Below are the code and all the weights of a small trained network. Each question names an input and a class and asks about switching units off, where a switched-off unit gives its printed mean instead of its output.

import numpy as np


def w(rows, s, z=0):
    codes = np.array(rows[::2]) - 128.0
    scale = np.full(codes.shape[1], s)
    scale[-1] = z or s
    return codes * scale


def norm(h):
    return h / np.sqrt((h * h).mean(-1, keepdims=True) + 1e-5)


def f(y):
    return y / 2 * (1 + np.tanh(0.7978845608 * (y + 0.044715 * y**3)))


def log_softmax(a):
    a = a - a.max(-1, keepdims=True)
    return a - np.log(np.exp(a).sum(-1, keepdims=True))


def net(x, mask):
    res = np.array(x, float).reshape(1, 5) / 4 @ E
    u = 0
    for l in range(4):
        y = f(norm(res) @ A[l][:, :-1].T + A[l][:, -1])
        res = res + np.where(mask[u : u + 8], y, B[l][:, -1]) @ B[l][:, :-1]
        u += 8
    return log_softmax(norm(res)[-1] @ U[:, :-1].T + U[:, -1])


A, B = {}, {}
E = w([
[237,52,187,101,132,128,102],'x0',
[126,128,130,127,128,128,128],'x1',
[101,42,57,48,250,76,155],'x2',
[153,150,171,174,166,143,226],'x3',
[129,127,129,129,128,129,129],'x4',
],0.002)
A[0] = w([
[131,126,124,130,123,120,134,127],'0.n0',
[118,84,48,75,144,71,94,62],'0.n1',
[130,129,124,126,127,132,130,126],'0.n2',
[6,106,64,116,184,32,189,96],'0.n3',
[50,253,90,176,60,204,122,85],'0.n4',
[205,85,226,144,51,141,66,81],'0.n5',
[184,196,189,227,68,157,231,4],'0.n6',
[177,96,194,133,67,141,70,111],'0.n7',
],0.0027,0.002)
B[0] = w([
[126,129,129,131,131,131,126,127],'0.n0',
[104,122,190,110,142,173,87,156],'0.n1',
[127,128,128,131,132,124,126,127],'0.n2',
[178,193,86,115,136,244,104,231],'0.n3',
[134,5,185,137,96,38,121,248],'0.n4',
[153,241,52,116,131,161,108,202],'0.n5',
[85,123,184,153,195,196,64,220],'0.n6',
[162,214,67,111,120,135,100,174],'0.n7',
],0.0025,0.0014)
A[1] = w([
[50,120,172,159,60,89,88,64],'1.n0',
[168,197,207,222,61,104,219,2],'1.n1',
[165,119,56,85,145,130,80,52],'1.n2',
[127,99,110,116,228,119,254,96],'1.n3',
[141,107,88,107,145,106,113,137],'1.n4',
[135,112,94,115,143,98,120,160],'1.n5',
[94,145,159,137,9,94,13,93],'1.n6',
[193,17,131,77,186,39,121,39],'1.n7',
],0.0031,0.0011)
B[1] = w([
[90,40,109,189,108,101,221,162],'1.n0',
[94,37,155,30,225,180,55,242],'1.n1',
[105,183,199,122,79,143,109,159],'1.n2',
[184,220,120,166,1,111,179,234],'1.n3',
[111,171,183,148,76,142,120,149],'1.n4',
[119,167,174,152,80,143,123,148],'1.n5',
[188,136,53,171,65,86,246,254],'1.n6',
[86,119,231,183,27,95,160,194],'1.n7',
],0.0025,0.0015)
A[2] = w([
[58,174,70,104,137,162,30,108],'2.n0',
[52,137,75,121,140,59,157,1],'2.n1',
[105,160,158,116,96,140,117,132],'2.n2',
[143,104,110,135,142,125,137,125],'2.n3',
[1,148,71,106,151,127,68,13],'2.n4',
[130,23,200,80,87,103,15,99],'2.n5',
[125,180,90,152,130,165,172,89],'2.n6',
[149,159,200,164,84,78,145,110],'2.n7',
],0.0035,0.0018)
B[2] = w([
[207,61,221,72,61,123,169,195],'2.n0',
[188,159,127,203,146,197,86,97],'2.n1',
[137,91,81,76,194,83,142,158],'2.n2',
[120,143,146,149,103,148,120,119],'2.n3',
[225,40,207,104,91,218,161,155],'2.n4',
[25,250,26,129,240,76,121,255],'2.n5',
[92,181,80,127,156,110,93,157],'2.n6',
[140,38,94,42,142,128,160,211],'2.n7',
],0.0027,0.001)
A[3] = w([
[139,8,164,58,94,239,85,1],'3.n0',
[191,122,187,157,48,210,190,37],'3.n1',
[70,176,141,124,140,96,111,141],'3.n2',
[1,65,192,187,193,141,158,29],'3.n3',
[18,134,74,126,66,33,170,80],'3.n4',
[64,73,176,117,172,144,210,68],'3.n5',
[176,154,186,74,238,177,96,71],'3.n6',
[136,133,139,128,132,153,132,67],'3.n7',
],0.0036,0.0013)
B[3] = w([
[112,69,27,54,118,227,166,184],'3.n0',
[77,73,135,60,212,59,96,224],'3.n1',
[93,113,103,83,164,121,101,144],'3.n2',
[99,230,211,16,13,135,109,222],'3.n3',
[101,54,125,212,230,173,83,246],'3.n4',
[202,185,124,82,37,99,72,196],'3.n5',
[90,36,130,253,145,165,93,237],'3.n6',
[140,122,117,136,150,120,110,110],'3.n7',
],0.0028,0.0013)
U = w([
[69,47,69,247,66,92,142,194],'0',
[57,189,235,115,59,154,122,230],'1',
[240,195,68,115,64,101,58,55],'2',
[178,90,194,211,221,220,72,103],'3',
[121,37,74,48,126,219,149,254],'4',
[111,234,53,161,199,162,213,78],'5',
[44,116,98,84,242,48,48,67],'6',
[201,73,196,106,149,42,213,15],'7',
],0.011,0.00077)

Each question gives the input, the list of numbers given to net, and the class t.
The units are the neurons (one row each of A and B). Each row of codes is followed by its name. A weight is (code - 128) times the scale printed after its matrix; where a second scale follows, it is the last column's (A, B and U).
mask holds one flag per neuron, layer by layer. A switched-off neuron (its flag False) gives its mean, the last column of its row in B, instead of its output. The means were averaged over made-up inputs and are rounded, as every weight is.
A unit's drop is (log p(t) with every unit on - log p(t) with that unit switched off) / (log p(t) with every unit on - log p(t) with every unit switched off).
The circuit of an input: a set's keep is (log p(t) with only the set's units on - log p(t) with every unit switched off) / (log p(t) with every unit on - log p(t) with every unit switched off). Starting from the 12 units with the biggest drops (on a tie, the unit counted first), units are removed one at a time, each time the one whose removal leaves the highest keep (on an exact tie, the one counted first), for as long as the keep stays at least 0.8.
circuit, biggest first: the units of the circuit, biggest drop first
k most important neurons: the k neurons with the biggest drops, biggest first
top k neurons in layer l: the k neurons of layer l with the biggest drops, biggest first
drop of u: that unit's drop, to one decimal
input [8,7,6,0,-4], class 6: 4 most important neurons => (2.n5 1.n6 2.n0 2.n4)
input [6,-7,2,0,-2], class 6: circuit, biggest first => (2.n5)
input [-1,-2,3,1,7], class 5: circuit, biggest first => (1.n1 0.n3)
input [0,0,2,-2,6], class 4: 3 most important neurons => (0.n4 0.n3 2.n0)
input [-7,-2,-8,0,-5], class 0: 3 most important neurons => (1.n6 0.n4 3.n4)
input [2,-8,8,4,-6], class 7: circuit, biggest first => (1.n3 1.n7)
input [1,6,5,1,8], class 7: 3 most important neurons => (1.n3 1.n7 2.n5)
input [-5,0,5,0,-5], class 4: top 2 neurons in layer 2 => (2.n4 2.n0)
input [7,8,6,-1,6], class 6: circuit, biggest first => (2.n5 1.n6)
input [3,5,0,-5,4], class 2: top 3 neurons in layer 0 => (0.n4 0.n5 0.n7)
input [-8,-6,8,2,-2], class 5: 2 most important neurons => (1.n1 1.n3)
input [-4,0,0,-4,3], class 0: 2 most important neurons => (0.n4 1.n6)
input [-7,1,-2,2,4], class 1: circuit, biggest first => (3.n3 1.n1 0.n4)
input [4,1,5,1,-7], class 7: circuit, biggest first => (1.n7)
input [6,1,1,-4,2], class 6: 3 most important neurons => (2.n5 1.n3 0.n3)
input [-7,-8,7,-2,8], class 4: top 2 neurons in layer 2 => (2.n4 2.n0)
input [-7,2,0,-3,-3], class 0: 2 most important neurons => (0.n4 1.n1)
input [3,-8,-7,0,-4], class 2: top 2 neurons in layer 2 => (2.n4 2.n1)
input [0,8,0,7,-1], class 1: top 3 neurons in layer 3 => (3.n3 3.n4 3.n5)
input [-1,1,-1,-4,7], class 0: most important neuron => (1.n6)
input [-8,-7,5,0,-2], class 4: 4 most important neurons => (2.n4 1.n6 0.n3 2.n0)
input [-4,4,-1,2,0], class 1: 2 most important neurons => (3.n3 0.n4)
input [8,6,4,-8,0], class 6: drop of 2.n5 => 1.7
input [5,3,5,-1,1], class 6: drop of 2.n5 => 2.4
